Below are the code and all the weights of a small trained network. Each question names an input and a target symbol and asks about switching units off, where a switched-off unit gives its printed mean instead of its output.

import numpy as np


def w(rows, s, z=0):
    codes = np.array(rows[::2]) - 128.0
    scale = np.full(codes.shape[1], s)
    scale[-1] = z or s
    return codes * scale


def f(y):
    return np.maximum(y, 0)


def softmax(a):
    e = np.exp(a - a.max(-1, keepdims=True))
    return e / e.sum(-1, keepdims=True)


def log_softmax(a):
    a = a - a.max(-1, keepdims=True)
    return a - np.log(np.exp(a).sum(-1, keepdims=True))


def net(x, mask):
    ids = ['ΛΣβδημω'.index(c) for c in x.split()]
    T = len(ids)
    res = E[ids] + P[:T]
    u = 0
    for l in range(2):
        r = res
        for j in range(2):
            rows = slice(2 * j, 2 * j + 2)
            q, k, v = (r @ M[l][rows].T for M in (Q, K, V))
            z = softmax(np.where(np.tri(T) > 0, q @ k.T / 2**0.5, -1e9)) @ v
            o = O[l][rows]
            res = res + np.where(mask[u + j], z, o[:, -1]) @ o[:, :-1]
        u += 2
        y = f(res @ A[l][:, :-1].T + A[l][:, -1])
        res = res + np.where(mask[u : u + 8], y, B[l][:, -1]) @ B[l][:, :-1]
        u += 8
    return log_softmax(res[-1] @ U[:, :-1].T + U[:, -1])


Q, K, V, O, A, B = {}, {}, {}, {}, {}, {}
E = w([
[42,170,109,175],'Λ',
[129,14,164,104],'Σ',
[154,181,20,59],'β',
[101,144,100,3],'δ',
[47,81,157,76],'η',
[108,193,83,100],'μ',
[218,71,118,148],'ω',
],0.016)
P = w([
[1,183,90,144],'0',
[208,201,229,185],'1',
[131,131,100,212],'2',
[64,192,204,112],'3',
[209,207,246,175],'4',
[132,130,107,216],'5',
],0.01)
Q[0] = w([
[231,186,91,116],'0.h0',
[2,164,54,188],'0.h0',
[86,130,176,113],'0.h1',
[110,196,85,94],'0.h1',
],0.0098)
K[0] = w([
[234,182,75,147],'0.h0',
[8,190,74,104],'0.h0',
[82,160,136,156],'0.h1',
[134,254,106,112],'0.h1',
],0.0091)
V[0] = w([
[137,83,2,166],'0.h0',
[158,207,202,58],'0.h0',
[167,98,76,168],'0.h1',
[135,97,179,17],'0.h1',
],0.0057)
O[0] = w([
[253,151,211,168,100],'0.h0',
[174,134,93,57,167],'0.h0',
[33,162,196,77,110],'0.h1',
[160,152,143,235,2],'0.h1',
],0.0037,0.00099)
A[0] = w([
[132,159,110,197,161],'0.n0',
[152,35,143,122,2],'0.n1',
[145,153,7,146,12],'0.n2',
[143,186,184,84,100],'0.n3',
[147,122,167,170,47],'0.n4',
[96,104,198,108,204],'0.n5',
[156,82,107,167,92],'0.n6',
[129,46,118,145,51],'0.n7',
],0.017,0.0044)
B[0] = w([
[43,49,183,144,243],'0.n0',
[87,196,73,153,202],'0.n1',
[144,204,248,93,230],'0.n2',
[142,228,19,176,240],'0.n3',
[176,146,60,190,191],'0.n4',
[106,229,160,204,254],'0.n5',
[136,78,45,76,213],'0.n6',
[2,179,37,96,192],'0.n7',
],0.0071,0.005)
Q[1] = w([
[157,211,18,103],'1.h0',
[194,175,156,223],'1.h0',
[162,192,134,210],'1.h1',
[7,123,157,2],'1.h1',
],0.0091)
K[1] = w([
[184,165,26,149],'1.h0',
[162,65,142,182],'1.h0',
[222,26,108,153],'1.h1',
[45,196,254,213],'1.h1',
],0.0058)
V[1] = w([
[150,104,149,85],'1.h0',
[123,148,207,255],'1.h0',
[159,44,195,114],'1.h1',
[91,235,62,113],'1.h1',
],0.0063)
O[1] = w([
[98,90,101,125,48],'1.h0',
[163,24,159,101,194],'1.h0',
[145,159,116,254,3],'1.h1',
[141,21,116,139,251],'1.h1',
],0.0085,0.0049)
A[1] = w([
[128,9,125,198,228],'1.n0',
[175,164,37,160,149],'1.n1',
[160,109,49,85,95],'1.n2',
[171,68,115,168,252],'1.n3',
[156,65,228,132,3],'1.n4',
[159,140,228,161,165],'1.n5',
[43,158,111,150,134],'1.n6',
[237,107,181,78,62],'1.n7',
],0.014,0.0056)
B[1] = w([
[95,192,41,100,254],'1.n0',
[42,70,222,214,248],'1.n1',
[86,45,68,208,191],'1.n2',
[100,223,204,38,210],'1.n3',
[26,115,130,87,153],'1.n4',
[29,54,191,216,191],'1.n5',
[255,215,131,150,234],'1.n6',
[235,209,95,237,179],'1.n7',
],0.0097,0.009)
U = w([
[150,229,82,64,163],'Λ',
[134,156,143,179,116],'Σ',
[108,40,181,109,175],'β',
[182,35,90,127,253],'δ',
[66,159,128,103,35],'η',
[88,79,60,169,106],'μ',
[172,139,12,197,53],'ω',
],0.011,0.014)

Each question gives the input, a string of symbols that net reads in full, and the target symbol t.
The units are the heads (2 rows each of Q, K, V and O) and the neurons (one row each of A and B). Each row of codes is followed by its name. A weight is (code - 128) times the scale printed after its matrix; where a second scale follows, it is the last column's (O, A, B and U).
mask holds one flag per unit, layer by layer, with each layer's heads first. A switched-off unit (its flag False) gives its mean, the last column of its rows in O or B, instead of its output. The means were averaged over made-up inputs and are rounded, as every weight is.
A unit's drop is (log p(t) with every unit on - log p(t) with that unit switched off) / (log p(t) with every unit on - log p(t) with every unit switched off).
The circuit of an input: a set's keep is (log p(t) with only the set's units on - log p(t) with every unit switched off) / (log p(t) with every unit on - log p(t) with every unit switched off). Starting from the 12 units with the biggest drops (on a tie, the unit counted first), units are removed one at a time, each time the one whose removal leaves the highest keep (on an exact tie, the one counted first), for as long as the keep stays at least 0.8.
units of the circuit, in order: the units of the circuit, biggest drop first
k most important neurons: the k neurons with the biggest drops, biggest first
top k neurons in layer l: the k neurons of layer l with the biggest drops, biggest first
heads that matter: for each layer, one digit per head in row order, 1 if its drop is at least 0.15 and else 0, layers parted by /
input ω δ ω ω β, target Σ: units of the circuit, in order -> 1.n1; 0.n3
input ω η ω μ μ, target Σ: units of the circuit, in order -> 0.n3; 1.n1
input Σ β η, target Λ: units of the circuit, in order -> 1.n1; 1.n5
input ω β μ, target β: top 2 neurons in layer 0 -> 0.n2; 0.n3
input μ μ η Σ β, target ω: heads that matter -> 00 / 01
input ω μ η Σ, target Λ: heads that matter -> 10 / 00
input ω β Σ Σ η, target Σ: units of the circuit, in order -> 0.n5; 1.n5; 1.n6
input Λ β η η β, target ω: units of the circuit, in order -> 1.n7; 1.h1; 1.n2
input Λ μ η η, target Λ: units of the circuit, in order -> 1.n1
input ω μ Λ, target η: top 2 neurons in layer 0 -> 0.n0; 0.n3
input η ω δ Λ ω Σ, target ω: heads that matter -> 00 / 00
input η η Λ, target η: 3 most important neurons -> 1.n0; 0.n2; 0.n0
input ω β ω ω, target β: top 2 neurons in layer 1 -> 1.n6; 1.n0
input β β μ ω, target Λ: units of the circuit, in order -> 1.n1
input μ ω η ω Σ, target Σ: 2 most important neurons -> 0.n5; 0.n1
input μ Σ ω Λ, target Λ: top 4 neurons in layer 1 -> 1.n1; 1.n6; 1.n2; 1.n5
input η μ Σ, target ω: 2 most important neurons -> 0.n7; 1.n6
input η ω η η δ, target Σ: 2 most important neurons -> 1.n1; 0.n3
input ω μ ω ω μ, target Σ: 4 most important neurons -> 1.n1; 0.n3; 1.n0; 0.n6
input η η Λ Σ, target Λ: top 2 neurons in layer 0 -> 0.n7; 0.n1
input β Σ μ ω Λ β, target Σ: 3 most important neurons -> 1.n7; 0.n2; 1.n5
input μ Σ μ ω, target Λ: 3 most important neurons -> 1.n1; 0.n2; 1.n3
input Λ μ ω Λ δ δ, target δ: top neuron in layer 0 -> 0.n5
